Below is a small trained network, with its code and all its weights. Each question gives an input and a target symbol and asks what happens when units are switched off, that is, made to give their printed mean instead of their output.

import numpy as np


def w(rows, s, z=0):
    codes = np.array(rows[::2]) - 128.0
    scale = np.full(codes.shape[1], s)
    scale[-1] = z or s
    return codes * scale


def norm(h):
    return h / np.sqrt((h * h).mean(-1, keepdims=True) + 1e-5)


def f(y):
    return np.maximum(y, 0)


def softmax(a):
    e = np.exp(a - a.max(-1, keepdims=True))
    return e / e.sum(-1, keepdims=True)


def log_softmax(a):
    a = a - a.max(-1, keepdims=True)
    return a - np.log(np.exp(a).sum(-1, keepdims=True))


def net(x, mask):
    ids = ['αγδηθμπστφψω'.index(c) for c in x.split()]
    T = len(ids)
    res = E[ids] + P[:T]
    u = 0
    for l in range(2):
        q, k, v = (norm(res) @ M[l].T for M in (Q, K, V))
        z = softmax(np.where(np.tri(T) > 0, q @ k.T / 4**0.5, -1e9)) @ v
        res = res + np.where(mask[u], z, O[l][:, -1]) @ O[l][:, :-1]
        u += 1
        y = f(norm(res) @ A[l][:, :-1].T + A[l][:, -1])
        res = res + np.where(mask[u : u + 12], y, B[l][:, -1]) @ B[l][:, :-1]
        u += 12
    return log_softmax(norm(res)[-1] @ U[:, :-1].T + U[:, -1])


Q, K, V, O, A, B = {}, {}, {}, {}, {}, {}
E = w([
[231,125,82,153,142],'α',
[135,135,76,88,162],'γ',
[123,124,71,106,114],'δ',
[72,90,94,103,122],'η',
[207,98,73,43,61],'θ',
[196,99,228,196,98],'μ',
[216,162,158,103,121],'π',
[130,118,157,117,42],'σ',
[171,93,140,151,212],'τ',
[90,5,81,138,103],'φ',
[139,158,105,196,99],'ψ',
[126,104,190,135,119],'ω',
],0.024)
P = w([
[4,193,155,71,198],'0',
[56,154,139,75,181],'1',
[101,135,113,106,175],'2',
[109,87,92,97,174],'3',
[93,29,67,81,200],'4',
[105,35,78,57,202],'5',
[91,69,101,31,213],'6',
],0.0037)
Q[0] = w([
[160,249,185,251,147],'L0H1',
[109,53,198,108,136],'L0H1',
[180,190,173,80,3],'L0H1',
[204,195,168,100,115],'L0H1',
],0.0074)
K[0] = w([
[48,171,134,179,194],'L0H1',
[44,54,224,69,169],'L0H1',
[126,105,209,106,162],'L0H1',
[189,254,163,160,169],'L0H1',
],0.0072)
V[0] = w([
[148,129,165,254,53],'L0H1',
[172,17,116,133,88],'L0H1',
[80,109,38,140,108],'L0H1',
[170,234,220,150,131],'L0H1',
],0.0054)
O[0] = w([
[147,142,156,191,96,99],'L0H1',
[80,196,25,216,213,254],'L0H1',
[56,253,233,206,93,171],'L0H1',
[234,65,188,127,65,28],'L0H1',
],0.0052,0.0023)
A[0] = w([
[173,151,164,127,85,113],'L0N1',
[104,110,72,103,79,116],'L0N2',
[90,98,71,96,163,80],'L0N3',
[161,18,115,165,93,70],'L0N4',
[211,130,130,150,174,1],'L0N5',
[105,180,182,110,75,124],'L0N6',
[150,113,130,76,14,26],'L0N7',
[182,159,152,93,167,41],'L0N8',
[175,206,121,147,162,162],'L0N9',
[59,12,167,127,173,158],'L0N10',
[92,206,77,153,146,127],'L0N11',
[102,138,112,77,59,186],'L0N12',
],0.011,0.0036)
B[0] = w([
[123,2,165,108,152,197],'L0N1',
[73,83,135,91,180,251],'L0N2',
[58,142,214,74,110,253],'L0N3',
[155,200,135,198,181,204],'L0N4',
[102,31,136,131,175,193],'L0N5',
[178,62,155,148,103,164],'L0N6',
[140,118,66,173,183,233],'L0N7',
[155,52,63,81,107,171],'L0N8',
[191,105,56,136,111,212],'L0N9',
[199,254,60,158,113,244],'L0N10',
[106,25,118,61,85,235],'L0N11',
[106,80,91,185,202,253],'L0N12',
],0.0068,0.0047)
Q[1] = w([
[139,247,198,141,49],'L1H1',
[174,106,106,126,113],'L1H1',
[129,153,162,95,141],'L1H1',
[93,113,143,192,148],'L1H1',
],0.011)
K[1] = w([
[127,79,255,21,136],'L1H1',
[56,188,136,155,132],'L1H1',
[71,91,135,71,154],'L1H1',
[114,238,66,86,44],'L1H1',
],0.0089)
V[1] = w([
[151,212,152,122,184],'L1H1',
[119,94,76,91,218],'L1H1',
[97,168,64,190,75],'L1H1',
[161,164,78,60,2],'L1H1',
],0.0088)
O[1] = w([
[184,255,115,108,200,20],'L1H1',
[113,108,111,147,216,253],'L1H1',
[80,195,78,203,75,182],'L1H1',
[232,110,43,40,34,82],'L1H1',
],0.0072,0.0038)
A[1] = w([
[132,155,67,75,125,85],'L1N1',
[118,89,83,234,109,143],'L1N2',
[202,82,62,97,158,88],'L1N3',
[101,76,71,172,212,123],'L1N4',
[193,87,199,157,125,141],'L1N5',
[254,157,110,86,101,117],'L1N6',
[212,108,162,146,150,78],'L1N7',
[198,177,198,199,52,253],'L1N8',
[169,153,86,140,92,66],'L1N9',
[120,228,66,194,99,205],'L1N10',
[46,142,187,15,108,158],'L1N11',
[150,142,102,79,120,104],'L1N12',
],0.0093,0.0046)
B[1] = w([
[79,173,84,99,160,155],'L1N1',
[160,99,175,95,28,213],'L1N2',
[128,178,101,181,122,212],'L1N3',
[153,120,179,219,91,254],'L1N4',
[30,210,154,111,87,176],'L1N5',
[224,136,73,169,153,168],'L1N6',
[134,175,208,136,59,165],'L1N7',
[125,215,17,11,109,191],'L1N8',
[43,76,75,152,170,142],'L1N9',
[239,188,69,111,92,179],'L1N10',
[254,220,182,94,71,176],'L1N11',
[112,168,183,95,83,143],'L1N12',
],0.0069,0.0082)
U = w([
[159,108,98,162,122,9],'α',
[153,137,135,33,160,103],'γ',
[75,59,143,70,115,170],'δ',
[48,185,110,129,129,136],'η',
[111,66,6,96,178,21],'θ',
[128,140,188,119,108,238],'μ',
[212,42,150,50,137,135],'π',
[87,21,152,177,105,117],'σ',
[116,138,149,175,207,254],'τ',
[43,153,76,224,111,57],'φ',
[128,108,80,113,13,148],'ψ',
[167,239,73,105,142,102],'ω',
],0.012,0.0038)

Each question gives the input, a string of symbols that net reads in full, and the target symbol t.
The units are the heads (4 rows each of Q, K, V and O) and the neurons (one row each of A and B). Each row of codes is followed by its name. A weight is (code - 128) times the scale printed after its matrix; where a second scale follows, it is the last column's (O, A, B and U).
mask holds one flag per unit, layer by layer, with each layer's heads first. A switched-off unit (its flag False) gives its mean, the last column of its rows in O or B, instead of its output. The means were averaged over made-up inputs and are rounded, as every weight is.
A unit's drop is (log p(t) with every unit on - log p(t) with that unit switched off) / (log p(t) with every unit on - log p(t) with every unit switched off).
The circuit of an input: a set's keep is (log p(t) with only the set's units on - log p(t) with every unit switched off) / (log p(t) with every unit on - log p(t) with every unit switched off). Starting from the 12 units with the biggest drops (on a tie, the unit counted first), units are removed one at a time, each time the one whose removal leaves the highest keep (on an exact tie, the one counted first), for as long as the keep stays at least 0.8.
circuit, biggest first: the units of the circuit, biggest drop first
unit that matters most: the unit with the biggest drop
k most important neurons: the k neurons with the biggest drops, biggest first
top k neurons in layer l: the k neurons of layer l with the biggest drops, biggest first
drop of u: that unit's drop, to one decimal
input ω δ η ω θ τ, target ω: circuit, biggest first	[L0N10, L1H1, L0N2]
input τ τ γ θ, target τ: circuit, biggest first	[L1H1, L0N11]
input π φ π τ η, target η: 3 most important neurons	[L0N10, L0N3, L1N11]
input ω φ θ τ ω μ, target ω: circuit, biggest first	[L0N10, L1N8, L1H1, L0N12]
input π τ φ, target φ: circuit, biggest first	[L0N10, L0H1]
input τ γ σ ψ ω, target ω: circuit, biggest first	[L0N10]
input ω σ γ, target γ: 2 most important neurons	[L1N11, L0N3]
input τ η η, target η: circuit, biggest first	[L0H1, L0N3]
input π δ δ δ ω φ, target ω: circuit, biggest first	[L0N10, L1H1, L1N10]
input τ θ τ ω θ, target ω: circuit, biggest first	[L1H1, L0N10, L0N11]
input ψ ψ θ π, target ψ: top 3 neurons in layer 0	[L0N2, L0N3, L0N9]
input η ω ψ σ θ γ γ, target γ: top 2 neurons in layer 0	[L0N3, L0N7]
input τ η π π, target π: 2 most important neurons	[L0N8, L0N12]
input ψ ω θ, target θ: unit that matters most	L0H1
input θ η μ π δ, target δ: 2 most important neurons	[L0N3, L0N10]
input θ θ α θ φ, target φ: top 2 neurons in layer 0	[L0N10, L0N4]
input ψ ψ δ η, target ψ: top 2 neurons in layer 1	[L1N11, L1N5]
input ψ π φ θ, target θ: top 3 neurons in layer 1	[L1N11, L1N7, L1N1]
input σ ψ θ ψ ψ μ, target ψ: drop of L0N6	0.0
input ω θ φ α δ θ ω, target ω: drop of L0N10	0.7
